Below is a small trained network, with its code and all its weights. Each question gives an input and a target symbol and asks what happens when units are switched off, that is, made to give their printed mean instead of their output.

import numpy as np


def w(rows, s, z=0):
    codes = np.array(rows[::2]) - 128.0
    scale = np.full(codes.shape[1], s)
    scale[-1] = z or s
    return codes * scale


def norm(h):
    return h / np.sqrt((h * h).mean(-1, keepdims=True) + 1e-5)


def f(y):
    return y / 2 * (1 + np.tanh(0.7978845608 * (y + 0.044715 * y**3)))


def softmax(a):
    e = np.exp(a - a.max(-1, keepdims=True))
    return e / e.sum(-1, keepdims=True)


def log_softmax(a):
    a = a - a.max(-1, keepdims=True)
    return a - np.log(np.exp(a).sum(-1, keepdims=True))


def net(x, mask):
    ids = ['αβγδεζηθλπστ'.index(c) for c in x.split()]
    T = len(ids)
    res = E[ids] + P[:T]
    r = norm(res)
    for j in range(3):
        rows = slice(3 * j, 3 * j + 3)
        q, k, v = (r @ M[0][rows].T for M in (Q, K, V))
        z = softmax(np.where(np.tri(T) > 0, q @ k.T / 3**0.5, -1e9)) @ v
        o = O[0][rows]
        res = res + np.where(mask[j], z, o[:, -1]) @ o[:, :-1]
    y = f(norm(res) @ A[0][:, :-1].T + A[0][:, -1])
    res = res + np.where(mask[3:11], y, B[0][:, -1]) @ B[0][:, :-1]
    return log_softmax(norm(res)[-1] @ U[:, :-1].T + U[:, -1])


Q, K, V, O, A, B = {}, {}, {}, {}, {}, {}
E = w([
[92,123,74,154],'α',
[73,95,182,161],'β',
[88,127,107,147],'γ',
[94,152,137,106],'δ',
[153,92,69,145],'ε',
[98,141,150,116],'ζ',
[189,90,1,216],'η',
[71,124,88,155],'θ',
[62,118,138,152],'λ',
[99,125,13,131],'π',
[124,157,158,64],'σ',
[128,140,171,78],'τ',
],0.0084)
P = w([
[199,149,158,217],'0',
[115,136,99,32],'1',
[155,52,152,207],'2',
[101,121,92,16],'3',
[151,41,155,205],'4',
[104,106,93,8],'5',
[150,34,156,201],'6',
[103,95,91,8],'7',
[146,32,155,205],'8',
[97,91,93,4],'9',
[145,29,155,205],'10',
],0.0038)
Q[0] = w([
[193,186,241,168],'H1',
[202,184,164,101],'H1',
[67,91,63,171],'H1',
[52,142,89,42],'H2',
[88,118,136,12],'H2',
[43,91,93,107],'H2',
[176,76,205,165],'H3',
[22,107,56,2],'H3',
[84,134,123,222],'H3',
],0.0073)
K[0] = w([
[109,91,201,64],'H1',
[90,123,100,26],'H1',
[112,136,121,232],'H1',
[216,196,154,188],'H2',
[188,218,171,131],'H2',
[85,207,121,226],'H2',
[128,46,185,58],'H3',
[127,196,166,254],'H3',
[72,85,73,140],'H3',
],0.0082)
V[0] = w([
[177,108,178,209],'H1',
[56,47,118,34],'H1',
[137,210,177,161],'H1',
[147,59,102,233],'H2',
[214,181,185,126],'H2',
[166,245,205,174],'H2',
[128,2,100,49],'H3',
[99,54,195,112],'H3',
[111,230,122,166],'H3',
],0.0037)
O[0] = w([
[200,103,196,45,183],'H1',
[64,141,98,249,99],'H1',
[115,104,128,5,88],'H1',
[165,83,149,53,253],'H2',
[106,159,85,191,30],'H2',
[86,101,151,252,73],'H2',
[185,211,146,140,118],'H3',
[133,224,136,177,134],'H3',
[109,71,124,129,135],'H3',
],0.0032,0.0024)
A[0] = w([
[124,210,154,135,121],'N1',
[144,127,2,110,226],'N2',
[155,125,158,212,72],'N3',
[155,103,163,211,90],'N4',
[69,122,88,108,106],'N5',
[76,86,226,131,239],'N6',
[188,83,63,125,193],'N7',
[147,207,121,111,6],'N8',
],0.0063,0.0016)
B[0] = w([
[43,74,199,187,102],'N1',
[125,214,226,151,251],'N2',
[160,107,146,46,126],'N3',
[124,75,145,1,146],'N4',
[208,89,186,163,179],'N5',
[138,203,65,132,253],'N6',
[74,161,149,154,215],'N7',
[86,61,145,106,92],'N8',
],0.0041,0.0035)
U = w([
[77,9,48,208,119],'α',
[133,230,73,91,106],'β',
[200,78,52,42,12],'γ',
[157,2,236,53,82],'δ',
[100,140,202,227,84],'ε',
[71,198,212,137,178],'ζ',
[174,185,201,71,146],'η',
[172,188,110,67,44],'θ',
[222,63,145,112,253],'λ',
[97,227,93,243,60],'π',
[166,97,83,179,154],'σ',
[134,98,58,43,219],'τ',
],0.01,0.0027)

Each question gives the input, a string of symbols that net reads in full, and the target symbol t.
The units are the heads (3 rows each of Q, K, V and O) and the neurons (one row each of A and B). Each row of codes is followed by its name. A weight is (code - 128) times the scale printed after its matrix; where a second scale follows, it is the last column's (O, A, B and U).
mask holds one flag per unit, heads first, then neurons. A switched-off unit (its flag False) gives its mean, the last column of its rows in O or B, instead of its output. The means were averaged over made-up inputs and are rounded, as every weight is.
A unit's drop is (log p(t) with every unit on - log p(t) with that unit switched off) / (log p(t) with every unit on - log p(t) with every unit switched off).
The circuit of an input: a set's keep is (log p(t) with only the set's units on - log p(t) with every unit switched off) / (log p(t) with every unit on - log p(t) with every unit switched off). Starting from all 11 units, units are removed one at a time, each time the one whose removal leaves the highest keep (on an exact tie, the one counted first), for as long as the keep stays at least 0.8.
circuit, biggest first: the units of the circuit, biggest drop first
most important unit: the unit with the biggest drop
k most important neurons: the k neurons with the biggest drops, biggest first
which heads matter: for each layer, one digit per head in row order, 1 if its drop is at least 0.15 and else 0, layers parted by /
drop of u: that unit's drop, to one decimal
input γ τ δ, target β: which heads matter : 000
input π σ σ, target ζ: which heads matter : 001
input ε β η ζ θ ζ γ β σ, target ζ: circuit, biggest first : [H1]
input σ π θ π η γ σ λ γ λ, target π: which heads matter : 010
input β α θ λ α β ζ σ β α, target ζ: which heads matter : 000
input σ θ ζ γ, target π: which heads matter : 010
input β π θ θ, target ζ: which heads matter : 000
input δ λ γ β σ α ζ θ β δ, target α: which heads matter : 011
input δ λ σ η β θ, target α: circuit, biggest first : [H2; H3]
input β ζ λ γ, target ζ: which heads matter : 011
input θ ε ε θ δ β, target τ: 3 most important neurons : [N2; N6; N7]
input δ π δ τ, target α: which heads matter : 111
input δ θ θ θ γ τ θ ε α, target ε: which heads matter : 011
input β η α, target ε: circuit, biggest first : [N7; N2; N6; H2]
input δ γ θ θ π ε, target α: which heads matter : 011
input δ γ π η β θ β β, target α: circuit, biggest first : [N2; H2]
input θ θ τ ζ, target τ: most important unit : N2
input δ θ α λ θ θ, target α: circuit, biggest first : [H3; H2]
input β ε σ τ, target ζ: 2 most important neurons : [N1; N4]
input π θ β σ τ η γ γ δ ε β, target δ: which heads matter : 001
input β δ σ θ, target ζ: which heads matter : 110
input θ θ β, target δ: most important neuron : [N2]
input σ β θ θ β δ, target π: drop of H2 : 0.9
input δ π ε ζ θ θ θ α, target α: drop of N1 : 0.0
input δ π β η ζ α, target α: drop of H2 : 0.4
